Below is a small trained network, with its code and all its weights. Each question gives an input and a class and asks what happens when units are switched off, that is, made to give their printed mean instead of their output.

import numpy as np


def w(rows, s, z=0):
    codes = np.array(rows[::2]) - 128.0
    scale = np.full(codes.shape[1], s)
    scale[-1] = z or s
    return codes * scale


def norm(h):
    return h / np.sqrt((h * h).mean(-1, keepdims=True) + 1e-5)


def f(y):
    return y / 2 * (1 + np.tanh(0.7978845608 * (y + 0.044715 * y**3)))


def log_softmax(a):
    a = a - a.max(-1, keepdims=True)
    return a - np.log(np.exp(a).sum(-1, keepdims=True))


def net(x, mask):
    res = np.array(x, float).reshape(1, 4) / 4 @ E
    u = 0
    for l in range(3):
        y = f(norm(res) @ A[l][:, :-1].T + A[l][:, -1])
        res = res + np.where(mask[u : u + 11], y, B[l][:, -1]) @ B[l][:, :-1]
        u += 11
    return log_softmax(norm(res)[-1] @ U[:, :-1].T + U[:, -1])


A, B = {}, {}
E = w([
[138,187,81],'x0',
[75,196,227],'x1',
[6,123,65],'x2',
[129,128,128],'x3',
],0.011)
A[0] = w([
[126,179,129,43],'0.n1',
[107,87,135,79],'0.n2',
[204,123,130,139],'0.n3',
[82,193,205,201],'0.n4',
[92,112,113,183],'0.n5',
[174,157,137,92],'0.n6',
[103,189,251,107],'0.n7',
[161,86,202,2],'0.n8',
[102,98,178,108],'0.n9',
[189,192,114,100],'0.n10',
[86,156,163,73],'0.n11',
],0.022,0.0052)
B[0] = w([
[122,143,174,136],'0.n1',
[106,87,149,134],'0.n2',
[128,173,218,181],'0.n3',
[100,226,148,243],'0.n4',
[103,115,76,167],'0.n5',
[167,98,112,150],'0.n6',
[193,106,4,245],'0.n7',
[169,213,172,161],'0.n8',
[95,154,82,154],'0.n9',
[186,61,64,167],'0.n10',
[76,107,166,166],'0.n11',
],0.03,0.013)
A[1] = w([
[73,38,144,2],'1.n1',
[95,100,55,100],'1.n2',
[92,83,132,48],'1.n3',
[70,149,254,183],'1.n4',
[98,108,48,116],'1.n5',
[201,54,149,166],'1.n6',
[120,121,137,53],'1.n7',
[141,137,126,75],'1.n8',
[164,84,171,135],'1.n9',
[125,217,121,62],'1.n10',
[76,61,136,50],'1.n11',
],0.021,0.0036)
B[1] = w([
[203,95,110,151],'1.n1',
[63,75,111,233],'1.n2',
[156,112,107,135],'1.n3',
[92,251,151,176],'1.n4',
[57,74,132,254],'1.n5',
[79,121,157,188],'1.n6',
[140,123,99,114],'1.n7',
[134,127,134,129],'1.n8',
[111,113,170,158],'1.n9',
[193,154,207,220],'1.n10',
[179,124,122,150],'1.n11',
],0.034,0.0096)
A[2] = w([
[201,57,67,41],'2.n1',
[164,119,191,71],'2.n2',
[124,183,113,31],'2.n3',
[113,126,131,80],'2.n4',
[97,4,208,203],'2.n5',
[141,77,178,85],'2.n6',
[212,146,177,159],'2.n7',
[229,113,60,36],'2.n8',
[39,95,84,4],'2.n9',
[213,82,24,161],'2.n10',
[144,201,99,107],'2.n11',
],0.019,0.0023)
B[2] = w([
[195,59,137,166],'2.n1',
[84,96,130,155],'2.n2',
[131,86,176,173],'2.n3',
[134,137,117,128],'2.n4',
[183,54,254,254],'2.n5',
[150,114,186,150],'2.n6',
[40,171,83,197],'2.n7',
[167,182,19,186],'2.n8',
[144,249,37,229],'2.n9',
[238,48,137,204],'2.n10',
[111,61,195,218],'2.n11',
],0.025,0.0094)
U = w([
[99,219,202,254],'0',
[141,74,234,93],'1',
[156,1,105,45],'2',
[42,63,65,71],'3',
[214,233,94,44],'4',
[228,111,71,153],'5',
[52,197,63,116],'6',
],0.022,0.0032)

Each question gives the input, the list of numbers given to net, and the class t.
The units are the neurons (one row each of A and B). Each row of codes is followed by its name. A weight is (code - 128) times the scale printed after its matrix; where a second scale follows, it is the last column's (A, B and U).
mask holds one flag per neuron, layer by layer. A switched-off neuron (its flag False) gives its mean, the last column of its row in B, instead of its output. The means were averaged over made-up inputs and are rounded, as every weight is.
A unit's drop is (log p(t) with every unit on - log p(t) with that unit switched off) / (log p(t) with every unit on - log p(t) with every unit switched off).
The circuit of an input: a set's keep is (log p(t) with only the set's units on - log p(t) with every unit switched off) / (log p(t) with every unit on - log p(t) with every unit switched off). Starting from the 12 units with the biggest drops (on a tie, the unit counted first), units are removed one at a time, each time the one whose removal leaves the highest keep (on an exact tie, the one counted first), for as long as the keep stays at least 0.8.
units of the circuit, in order: the units of the circuit, biggest drop first
k most important neurons: the k neurons with the biggest drops, biggest first
k most important neurons of layer l: the k neurons of layer l with the biggest drops, biggest first
input [-2,-6,-7,8], class 0: 2 most important neurons of layer 0 -> [0.n3, 0.n7]
input [7,1,0,-7], class 5: 4 most important neurons of layer 1 -> [1.n10, 1.n4, 1.n9, 1.n5]
input [5,6,0,5], class 5: units of the circuit, in order -> [0.n7]
input [0,5,-5,-8], class 4: units of the circuit, in order -> [0.n4, 0.n7]
input [1,-3,-3,-2], class 1: 2 most important neurons -> [0.n4, 0.n10]
input [8,-6,7,8], class 3: 4 most important neurons -> [0.n4, 1.n5, 1.n2, 1.n4]
input [-2,4,7,-1], class 6: 2 most important neurons of layer 0 -> [0.n3, 0.n5]
input [-2,7,6,-4], class 6: 3 most important neurons of layer 0 -> [0.n7, 0.n3, 0.n8]
input [-7,0,3,2], class 2: 2 most important neurons of layer 0 -> [0.n4, 0.n3]
input [-4,6,3,-8], class 6: 2 most important neurons -> [0.n7, 0.n4]
input [-7,1,3,3], class 6: 2 most important neurons of layer 0 -> [0.n9, 0.n10]
input [-1,8,2,0], class 6: units of the circuit, in order -> [0.n7, 0.n11, 0.n4]
input [6,-2,5,4], class 3: 2 most important neurons -> [0.n4, 0.n3]
input [3,-3,0,-3], class 1: 3 most important neurons -> [0.n7, 0.n4, 2.n5]
input [0,0,-7,-4], class 0: units of the circuit, in order -> [0.n3]
input [0,2,1,3], class 6: 3 most important neurons -> [0.n3, 0.n7, 0.n8]
input [3,-4,1,4], class 3: 3 most important neurons -> [0.n4, 0.n8, 1.n10]
input [3,3,-4,-1], class 5: 2 most important neurons -> [0.n7, 0.n10]
input [5,-1,-8,5], class 1: 3 most important neurons -> [0.n7, 0.n10, 0.n4]
input [-8,-1,3,-7], class 2: 4 most important neurons -> [0.n4, 0.n7, 0.n2, 0.n3]
